Below are the code and all the weights of a small trained network. Each question names an input and a class and asks about switching units off, where a switched-off unit gives its printed mean instead of its output.

import numpy as np


def w(rows, s, z=0):
    codes = np.array(rows[::2]) - 128.0
    scale = np.full(codes.shape[1], s)
    scale[-1] = z or s
    return codes * scale


def f(y):
    return y / 2 * (1 + np.tanh(0.7978845608 * (y + 0.044715 * y**3)))


def log_softmax(a):
    a = a - a.max(-1, keepdims=True)
    return a - np.log(np.exp(a).sum(-1, keepdims=True))


def net(x, mask):
    res = np.array(x, float).reshape(1, 7) / 4 @ E
    y = f(res @ A[0][:, :-1].T + A[0][:, -1])
    res = res + np.where(mask, y, B[0][:, -1]) @ B[0][:, :-1]
    return log_softmax(res[-1] @ U[:, :-1].T + U[:, -1])


A, B = {}, {}
E = w([
[72,138,171,203,136,240,120],'x0',
[128,129,129,128,129,128,130],'x1',
[127,128,128,129,128,127,127],'x2',
[75,159,47,114,78,155,237],'x3',
[128,127,127,126,128,129,127],'x4',
[185,116,48,179,208,153,128],'x5',
[169,9,143,150,100,143,169],'x6',
],0.013)
A[0] = w([
[110,127,218,55,14,72,112,93],'N1',
[166,106,73,19,148,8,134,123],'N2',
[111,38,89,122,89,150,151,105],'N3',
[183,100,128,72,133,2,119,122],'N4',
[205,106,23,169,241,185,76,98],'N5',
[141,125,49,149,235,134,118,93],'N6',
[128,125,119,131,138,114,133,1],'N7',
[97,127,204,171,156,211,119,138],'N8',
[59,115,209,83,102,167,110,113],'N9',
[58,123,196,85,121,112,101,92],'N10',
[177,112,161,94,178,112,75,100],'N11',
[94,165,26,111,66,190,221,74],'N12',
[159,97,221,137,186,139,29,107],'N13',
[87,183,109,110,142,128,86,96],'N14',
[159,134,223,139,190,88,39,111],'N15',
[165,36,167,135,101,136,139,117],'N16',
[143,47,140,149,98,126,144,81],'N17',
[61,133,180,205,148,229,112,119],'N18',
[166,57,153,134,103,148,140,90],'N19',
[83,245,108,92,171,112,55,64],'N20',
],0.013,0.006)
B[0] = w([
[204,77,139,200,54,81,132,236],'N1',
[111,75,11,156,158,217,130,252],'N2',
[154,174,186,82,160,120,84,179],'N3',
[114,96,69,145,166,182,101,236],'N4',
[177,111,150,217,60,52,140,248],'N5',
[188,94,177,183,84,78,130,204],'N6',
[116,119,147,141,126,146,103,121],'N7',
[135,64,66,127,185,195,134,202],'N8',
[165,91,122,204,88,75,121,190],'N9',
[169,99,152,191,111,48,153,181],'N10',
[88,121,131,93,93,150,176,197],'N11',
[42,164,156,64,77,107,218,241],'N12',
[27,147,143,56,80,118,201,245],'N13',
[159,151,167,76,188,110,104,174],'N14',
[94,114,142,51,102,120,187,242],'N15',
[151,196,199,88,199,122,88,206],'N16',
[170,173,158,65,180,118,85,182],'N17',
[138,57,7,161,177,206,110,217],'N18',
[148,188,170,79,167,134,80,184],'N19',
[190,213,202,54,224,138,41,221],'N20',
],0.013,0.019)
U = w([
[112,82,19,165,151,210,109,238],'0',
[6,158,148,57,38,101,225,108],'1',
[209,110,153,238,36,38,123,7],'2',
[189,220,193,64,194,125,33,3],'3',
],0.017,0.005)

Each question gives the input, the list of numbers given to net, and the class t.
The units are the neurons (one row each of A and B). Each row of codes is followed by its name. A weight is (code - 128) times the scale printed after its matrix; where a second scale follows, it is the last column's (A, B and U).
mask holds one flag per neuron, in row order. A switched-off neuron (its flag False) gives its mean, the last column of its row in B, instead of its output. The means were averaged over made-up inputs and are rounded, as every weight is.
A unit's drop is (log p(t) with every unit on - log p(t) with that unit switched off) / (log p(t) with every unit on - log p(t) with every unit switched off).
The circuit of an input: a set's keep is (log p(t) with only the set's units on - log p(t) with every unit switched off) / (log p(t) with every unit on - log p(t) with every unit switched off). Starting from the 12 units with the biggest drops (on a tie, the unit counted first), units are removed one at a time, each time the one whose removal leaves the highest keep (on an exact tie, the one counted first), for as long as the keep stays at least 0.8.
units of the circuit, in order: the units of the circuit, biggest drop first
k most important neurons: the k neurons with the biggest drops, biggest first
drop when u is switched off: that unit's drop, to one decimal
input [6,8,0,4,5,1,-8], class 3: units of the circuit, in order : [N20]
input [-7,-6,-4,-4,3,-8,-1], class 2: 3 most important neurons : [N1 N10 N18]
input [4,-6,-3,-1,7,5,5], class 2: 2 most important neurons : [N5 N20]
input [6,-8,3,-4,1,-6,-4], class 0: 2 most important neurons : [N18 N8]
input [-6,-8,4,-6,4,0,0], class 0: 2 most important neurons : [N2 N4]
input [7,-1,-1,-8,-4,8,1], class 1: 4 most important neurons : [N13 N15 N2 N1]
input [5,-6,4,-4,-6,-5,6], class 3: 3 most important neurons : [N16 N2 N19]
input [3,7,-2,-5,7,-3,6], class 3: 2 most important neurons : [N16 N12]
input [-5,-1,2,5,-1,-3,6], class 3: 3 most important neurons : [N3 N13 N18]
input [-3,-6,-5,-8,-2,-8,-4], class 1: 3 most important neurons : [N13 N15 N5]
input [-1,-2,-5,6,-6,-7,6], class 2: 3 most important neurons : [N1 N13 N15]
input [3,-3,4,6,4,-8,8], class 2: 2 most important neurons : [N1 N9]
input [-6,-7,1,2,-8,3,7], class 3: 2 most important neurons : [N3 N16]
input [-7,-2,-5,4,-6,-3,6], class 0: units of the circuit, in order : [N2]
input [-7,5,-6,-1,-6,-5,-7], class 0: 3 most important neurons : [N2 N4 N16]
input [-2,7,-4,-2,5,7,-6], class 2: 2 most important neurons : [N5 N6]
input [1,-7,-8,3,8,-4,5], class 3: drop when N3 is switched off : 0.1
input [-5,-7,-4,-7,2,-2,3], class 1: drop when N13 is switched off : 1.2
input [4,-5,5,4,-5,-2,0], class 0: drop when N13 is switched off : 1.9
input [8,-3,8,-3,0,-2,-5], class 0: units of the circuit, in order : [N18]
input [7,-4,-1,6,8,-5,5], class 0: drop when N13 is switched off : 0.1
input [-7,1,-3,-3,-4,6,-6], class 0: 2 most important neurons : [N2 N4]
